Below is a small trained network, with its code and all its weights. Each question gives an input and a target symbol and asks what happens when units are switched off, that is, made to give their printed mean instead of their output.

import numpy as np


def w(rows, s, z=0):
    codes = np.array(rows[::2]) - 128.0
    scale = np.full(codes.shape[1], s)
    scale[-1] = z or s
    return codes * scale


def norm(h):
    return h / np.sqrt((h * h).mean(-1, keepdims=True) + 1e-5)


def f(y):
    return np.maximum(y, 0)


def softmax(a):
    e = np.exp(a - a.max(-1, keepdims=True))
    return e / e.sum(-1, keepdims=True)


def log_softmax(a):
    a = a - a.max(-1, keepdims=True)
    return a - np.log(np.exp(a).sum(-1, keepdims=True))


def net(x, mask):
    ids = ['αβεζθμξφψω'.index(c) for c in x.split()]
    T = len(ids)
    res = E[ids] + P[:T]
    u = 0
    for l in range(3):
        q, k, v = (norm(res) @ M[l].T for M in (Q, K, V))
        z = softmax(np.where(np.tri(T) > 0, q @ k.T / 2**0.5, -1e9)) @ v
        res = res + np.where(mask[u], z, O[l][:, -1]) @ O[l][:, :-1]
        u += 1
        y = f(norm(res) @ A[l][:, :-1].T + A[l][:, -1])
        res = res + np.where(mask[u : u + 4], y, B[l][:, -1]) @ B[l][:, :-1]
        u += 4
    return log_softmax(norm(res)[-1] @ U[:, :-1].T + U[:, -1])


Q, K, V, O, A, B = {}, {}, {}, {}, {}, {}
E = w([
[132,216,106,143,118,123,100,107,74],'α',
[101,85,78,128,109,90,159,131,125],'β',
[100,197,134,67,136,109,164,106,67],'ε',
[67,120,46,132,143,87,190,127,120],'ζ',
[94,103,10,110,120,116,135,135,101],'θ',
[167,177,128,186,123,149,91,189,149],'μ',
[117,194,197,138,162,175,158,140,117],'ξ',
[84,91,132,128,98,130,92,95,5],'φ',
[106,96,122,117,179,125,54,117,108],'ψ',
[108,99,177,125,125,138,100,129,216],'ω',
],0.027)
P = w([
[150,242,141,99,92,52,134,6,148],'0',
[161,213,131,107,100,34,111,67,158],'1',
[150,192,123,110,96,45,82,99,155],'2',
[136,166,131,112,98,57,89,121,130],'3',
[127,140,132,110,108,72,94,134,122],'4',
[121,126,133,121,114,97,95,136,112],'5',
[117,111,134,126,121,119,100,146,110],'6',
[113,108,138,132,131,147,107,144,107],'7',
[113,111,127,142,132,185,97,142,102],'8',
[103,99,136,152,135,192,104,155,85],'9',
[89,99,146,152,142,222,121,156,88],'10',
],0.014)
Q[0] = w([
[141,193,163,143,141,119,143,136,254],'0.h0',
[75,76,45,171,115,90,72,166,188],'0.h0',
],0.0055)
K[0] = w([
[179,161,142,105,81,127,129,80,212],'0.h0',
[110,2,183,199,153,196,93,222,128],'0.h0',
],0.0089)
V[0] = w([
[24,101,136,207,79,90,111,44,55],'0.h0',
[3,177,121,73,72,184,64,227,152],'0.h0',
],0.0051)
O[0] = w([
[188,110,156,58,193,100,203,215,253,253],'0.h0',
[92,124,79,181,143,82,118,141,132,154],'0.h0',
],0.012,0.0061)
A[0] = w([
[159,98,255,171,173,127,77,187,100,159],'0.n0',
[117,134,250,44,69,72,165,122,22,97],'0.n1',
[135,97,137,142,113,206,89,87,200,126],'0.n2',
[125,212,91,183,153,198,52,178,154,4],'0.n3',
],0.0067,0.0025)
B[0] = w([
[154,105,76,64,133,113,79,180,130,220],'0.n0',
[163,203,223,165,110,158,71,185,118,253],'0.n1',
[52,26,98,187,168,134,141,128,218,144],'0.n2',
[149,145,254,88,98,154,150,188,50,196],'0.n3',
],0.01,0.0031)
Q[1] = w([
[210,179,203,199,88,214,165,105,57],'1.h0',
[38,124,62,16,165,125,179,254,149],'1.h0',
],0.0089)
K[1] = w([
[179,236,108,141,30,67,147,42,93],'1.h0',
[90,107,123,193,192,253,144,202,57],'1.h0',
],0.0067)
V[1] = w([
[130,186,124,145,7,109,255,235,138],'1.h0',
[239,152,132,61,130,225,46,121,199],'1.h0',
],0.0049)
O[1] = w([
[216,125,142,113,6,187,144,113,111,253],'1.h0',
[66,114,76,12,40,65,106,196,49,71],'1.h0',
],0.012,0.003)
A[1] = w([
[202,42,24,103,30,136,185,48,113,143],'1.n0',
[93,42,187,208,144,250,59,58,10,81],'1.n1',
[158,142,184,161,134,135,1,208,173,255],'1.n2',
[156,94,124,87,130,216,57,122,139,38],'1.n3',
],0.0066,0.0039)
B[1] = w([
[125,206,92,241,193,78,233,148,41,254],'1.n0',
[204,139,160,181,84,184,110,164,125,140],'1.n1',
[134,185,254,212,38,109,116,107,157,239],'1.n2',
[83,61,131,92,109,124,48,249,120,137],'1.n3',
],0.0088,0.0062)
Q[2] = w([
[133,143,55,239,207,72,157,247,173],'2.h0',
[72,113,93,106,131,96,73,167,132],'2.h0',
],0.013)
K[2] = w([
[96,80,114,143,162,254,86,225,112],'2.h0',
[94,117,162,116,107,132,45,88,184],'2.h0',
],0.014)
V[2] = w([
[134,59,119,164,68,150,85,136,130],'2.h0',
[85,72,188,146,99,144,131,94,253],'2.h0',
],0.013)
O[2] = w([
[253,121,41,79,96,33,185,43,89,2],'2.h0',
[46,229,167,236,64,5,225,74,180,38],'2.h0',
],0.008,0.0087)
A[2] = w([
[25,92,97,68,135,73,95,142,96,5],'2.n0',
[125,119,137,217,97,97,178,189,77,94],'2.n1',
[96,113,40,110,138,98,161,101,113,167],'2.n2',
[142,113,127,78,149,254,92,161,123,240],'2.n3',
],0.0095,0.0027)
B[2] = w([
[79,115,143,10,153,72,88,157,212,165],'2.n0',
[41,151,172,85,150,211,137,80,103,197],'2.n1',
[229,113,141,112,64,149,68,96,147,191],'2.n2',
[108,90,116,205,81,60,78,127,133,255],'2.n3',
],0.013,0.0099)
U = w([
[203,194,222,121,108,179,46,109,190,203],'α',
[89,115,183,115,77,134,134,192,76,81],'β',
[86,100,175,109,124,132,119,124,78,89],'ε',
[102,177,161,123,222,213,129,115,161,143],'ζ',
[139,103,78,195,173,115,78,153,150,90],'θ',
[132,141,139,111,137,142,111,35,37,206],'μ',
[1,159,85,59,64,186,113,135,87,2],'ξ',
[214,143,141,74,106,121,168,160,178,145],'φ',
[75,133,141,53,184,101,70,150,186,72],'ψ',
[89,142,142,173,101,56,111,61,158,141],'ω',
],0.0095,0.0038)

Each question gives the input, a string of symbols that net reads in full, and the target symbol t.
The units are the heads (2 rows each of Q, K, V and O) and the neurons (one row each of A and B). Each row of codes is followed by its name. A weight is (code - 128) times the scale printed after its matrix; where a second scale follows, it is the last column's (O, A, B and U).
mask holds one flag per unit, layer by layer, with each layer's heads first. A switched-off unit (its flag False) gives its mean, the last column of its rows in O or B, instead of its output. The means were averaged over made-up inputs and are rounded, as every weight is.
A unit's drop is (log p(t) with every unit on - log p(t) with that unit switched off) / (log p(t) with every unit on - log p(t) with every unit switched off).
The circuit of an input: a set's keep is (log p(t) with only the set's units on - log p(t) with every unit switched off) / (log p(t) with every unit on - log p(t) with every unit switched off). Starting from the 12 units with the biggest drops (on a tie, the unit counted first), units are removed one at a time, each time the one whose removal leaves the highest keep (on an exact tie, the one counted first), for as long as the keep stays at least 0.8.
units of the circuit, in order: the units of the circuit, biggest drop first
unit that matters most: the unit with the biggest drop
top k neurons: the k neurons with the biggest drops, biggest first
k most important neurons of layer l: the k neurons of layer l with the biggest drops, biggest first
drop of u: that unit's drop, to one decimal
input β ε ζ ζ φ ζ ζ, target φ: unit that matters most -> 0.n1
input ζ ε φ β β, target φ: top 3 neurons -> (0.n1; 2.n3; 2.n2)
input ζ θ ψ ζ ζ φ ζ, target φ: top 2 neurons -> (2.n2; 2.n3)
input ζ ζ β ζ ξ ζ β, target ξ: units of the circuit, in order -> (2.n1; 1.h0; 1.n0)
input ζ ε θ θ β ζ, target θ: units of the circuit, in order -> (2.h0; 1.h0; 1.n2; 2.n3)
input ζ ζ ω θ ψ, target ω: units of the circuit, in order -> (2.h0; 1.n0)
input ζ θ α ζ ε β ζ μ θ, target μ: top 2 neurons -> (1.n0; 2.n2)
input θ ξ φ ζ ζ μ ψ ζ ψ ζ, target ψ: units of the circuit, in order -> (1.h0; 2.n0)
input φ φ ζ ζ α θ φ ζ φ α, target β: top 4 neurons -> (0.n3; 2.n2; 0.n1; 2.n3)
input ζ θ ζ μ θ β, target μ: top 4 neurons -> (0.n3; 1.n0; 2.n1; 0.n0)
input α β ζ ξ ξ β θ α, target β: units of the circuit, in order -> (1.h0; 0.n3)
input α α ε φ, target α: top 3 neurons -> (0.n1; 1.n2; 1.n0)
input θ ξ φ α θ θ, target θ: 2 most important neurons of layer 1 -> (1.n2; 1.n0)
input ζ β θ φ, target α: 2 most important neurons of layer 1 -> (1.n2; 1.n0)
input μ ζ ξ ζ, target ξ: unit that matters most -> 2.n1
input ζ α φ ε θ β ζ β, target ζ: top 4 neurons -> (2.n1; 0.n1; 0.n0; 0.n3)
input ζ ζ θ ζ α ζ β φ ζ ξ ξ, target β: units of the circuit, in order -> (1.h0; 0.n0; 2.n3)
input ξ θ ζ, target ξ: units of the circuit, in order -> (2.n1; 1.h0)
input ζ φ ε θ, target φ: top 2 neurons -> (0.n1; 2.n2)
input ζ ζ ζ ε φ ω ζ μ ζ θ, target μ: 2 most important neurons of layer 0 -> (0.n1; 0.n3)
input ζ ω θ, target ω: top neuron -> (0.n2)
input β θ ζ ζ ζ θ θ ω θ θ, target ω: top 2 neurons -> (0.n2; 0.n1)
input ζ ε ζ θ μ ψ ζ θ, target ψ: 2 most important neurons of layer 2 -> (2.n0; 2.n3)
input ζ ζ ω ε α ζ ζ, target ζ: top 3 neurons -> (2.n3; 1.n2; 2.n1)
input ψ φ ψ ζ θ ζ ε μ ζ, target μ: top 2 neurons -> (1.n0; 2.n2)
input ξ α φ ζ ζ ξ β ξ ζ β, target ξ: top 3 neurons -> (2.n1; 1.n0; 0.n0)
input ζ β θ θ ε θ θ φ β, target φ: top 2 neurons -> (2.n3; 2.n2)
input ζ ω ζ β, target ω: drop of 1.h0 -> 0.1
